Below are the code and all the weights of a small trained network. Each question names an input and a class and asks about switching units off, where a switched-off unit gives its printed mean instead of its output.

import numpy as np


def w(rows, s, z=0):
    codes = np.array(rows[::2]) - 128.0
    scale = np.full(codes.shape[1], s)
    scale[-1] = z or s
    return codes * scale


def f(y):
    return np.maximum(y, 0)


def log_softmax(a):
    a = a - a.max(-1, keepdims=True)
    return a - np.log(np.exp(a).sum(-1, keepdims=True))


def net(x, mask):
    res = np.array(x, float).reshape(1, 8) / 4 @ E
    y = f(res @ A[0][:, :-1].T + A[0][:, -1])
    res = res + np.where(mask, y, B[0][:, -1]) @ B[0][:, :-1]
    return log_softmax(res[-1] @ U[:, :-1].T + U[:, -1])


A, B = {}, {}
E = w([
[129,127,130,125,126],'x0',
[55,38,94,179,211],'x1',
[153,99,168,245,82],'x2',
[124,140,119,136,128],'x3',
[128,126,132,126,127],'x4',
[164,175,190,155,254],'x5',
[124,128,126,130,129],'x6',
[29,179,209,132,109],'x7',
],0.0097)
A[0] = w([
[135,228,93,139,200,103],'N0',
[175,212,161,53,92,139],'N1',
[70,166,56,9,205,68],'N2',
[144,180,148,122,190,92],'N3',
[18,167,238,106,93,97],'N4',
[166,153,125,127,205,85],'N5',
[118,156,126,60,126,134],'N6',
[70,152,61,163,151,93],'N7',
[209,95,60,98,158,74],'N8',
[102,160,89,44,151,83],'N9',
[147,158,192,131,181,100],'N10',
[139,152,155,131,193,73],'N11',
[64,153,183,133,121,99],'N12',
[146,178,127,148,168,73],'N13',
[33,89,98,92,198,129],'N14',
[184,166,114,119,117,95],'N15',
[151,109,160,223,74,89],'N16',
[121,101,156,104,113,250],'N17',
[130,93,101,92,96,141],'N18',
[136,161,143,126,104,64],'N19',
[67,71,116,160,179,68],'N20',
[63,119,30,96,46,71],'N21',
[225,92,66,143,127,124],'N22',
[186,141,174,139,207,135],'N23',
[159,250,116,120,44,73],'N24',
[199,181,144,113,101,55],'N25',
[198,155,230,92,84,123],'N26',
[72,157,142,135,120,78],'N27',
[96,145,157,127,132,81],'N28',
],0.012,0.013)
B[0] = w([
[86,100,138,131,79,183],'N0',
[94,66,99,153,203,238],'N1',
[200,171,205,186,147,206],'N2',
[126,118,154,125,61,176],'N3',
[194,202,78,35,134,236],'N4',
[104,121,145,101,83,172],'N5',
[145,149,166,161,170,181],'N6',
[124,89,111,119,133,148],'N7',
[158,175,71,69,135,178],'N8',
[197,138,151,184,134,173],'N9',
[107,106,133,118,64,185],'N10',
[132,85,128,103,54,163],'N11',
[174,171,57,66,125,180],'N12',
[132,102,132,136,82,148],'N13',
[111,80,79,181,174,206],'N14',
[113,111,113,119,154,157],'N15',
[208,160,194,176,164,184],'N16',
[41,163,158,159,149,252],'N17',
[85,136,165,134,87,172],'N18',
[138,100,124,100,133,138],'N19',
[164,21,58,118,162,169],'N20',
[117,82,196,102,2,192],'N21',
[123,231,76,88,128,198],'N22',
[77,133,166,94,53,214],'N23',
[120,33,113,148,163,208],'N24',
[153,43,87,131,147,163],'N25',
[107,85,102,151,162,220],'N26',
[145,140,107,107,109,150],'N27',
[124,126,83,113,100,142],'N28',
],0.0095,0.013)
U = w([
[121,2,69,157,209,78],'0',
[100,91,212,92,19,83],'1',
[194,235,36,24,159,106],'2',
[64,163,155,180,178,249],'3',
[245,167,234,232,188,139],'4',
],0.0073,0.015)

Each question gives the input, the list of numbers given to net, and the class t.
The units are the neurons (one row each of A and B). Each row of codes is followed by its name. A weight is (code - 128) times the scale printed after its matrix; where a second scale follows, it is the last column's (A, B and U).
mask holds one flag per neuron, in row order. A switched-off neuron (its flag False) gives its mean, the last column of its row in B, instead of its output. The means were averaged over made-up inputs and are rounded, as every weight is.
A unit's drop is (log p(t) with every unit on - log p(t) with that unit switched off) / (log p(t) with every unit on - log p(t) with every unit switched off).
The circuit of an input: a set's keep is (log p(t) with only the set's units on - log p(t) with every unit switched off) / (log p(t) with every unit on - log p(t) with every unit switched off). Starting from the 12 units with the biggest drops (on a tie, the unit counted first), units are removed one at a time, each time the one whose removal leaves the highest keep (on an exact tie, the one counted first), for as long as the keep stays at least 0.8.
circuit, biggest first: the units of the circuit, biggest drop first
most important unit: the unit with the biggest drop
top k neurons: the k neurons with the biggest drops, biggest first
drop when u is switched off: that unit's drop, to one decimal
input [3,-5,7,3,2,-6,-6,2], class 4: circuit, biggest first	(N16)
input [-6,-7,7,-7,5,-1,-5,4], class 0: circuit, biggest first	(N24; N26)
input [5,-4,0,-3,4,6,3,5], class 1: top 3 neurons	(N10; N23; N3)
input [4,-4,-6,3,-2,-5,7,-4], class 4: circuit, biggest first	(N2; N9)
input [-5,-5,-3,5,0,5,2,4], class 0: circuit, biggest first	(N1; N24)
input [1,1,4,-1,0,-6,8,8], class 2: top 2 neurons	(N4; N12)
input [-8,4,-6,2,3,-7,0,3], class 1: top 2 neurons	(N21; N1)
input [-7,7,1,-4,5,4,-5,6], class 0: top 2 neurons	(N20; N14)
input [-8,1,0,-7,1,-6,-7,-7], class 2: top 3 neurons	(N22; N8; N23)
input [2,-8,3,6,8,8,-5,7], class 0: top 3 neurons	(N1; N26; N24)
input [-5,-4,-1,-5,1,-3,-4,-2], class 3: top 2 neurons	(N20; N14)
input [-1,6,-7,-5,1,1,7,-7], class 2: top 2 neurons	(N8; N22)
input [2,6,-6,0,1,-2,4,-8], class 2: top 2 neurons	(N8; N22)
input [-4,2,4,6,1,0,6,-8], class 2: most important unit	N22
input [4,-6,-1,3,-5,-5,-5,3], class 0: top 2 neurons	(N24; N1)
input [3,-4,-6,3,3,-5,8,-1], class 4: circuit, biggest first	(N2; N9)
input [2,7,-2,-2,-5,-2,2,-8], class 2: top 3 neurons	(N22; N8; N1)
input [3,-8,-7,5,5,-4,5,4], class 0: top 2 neurons	(N1; N24)
input [4,1,-8,5,8,-3,1,-7], class 4: drop when N8 is switched off	-0.1
input [-2,4,8,6,-7,1,-8,0], class 4: most important unit	N16
input [6,-1,8,-4,4,-5,-7,7], class 4: drop when N16 is switched off	1.5
input [4,1,0,-5,0,-7,7,-4], class 1: drop when N21 is switched off	0.7
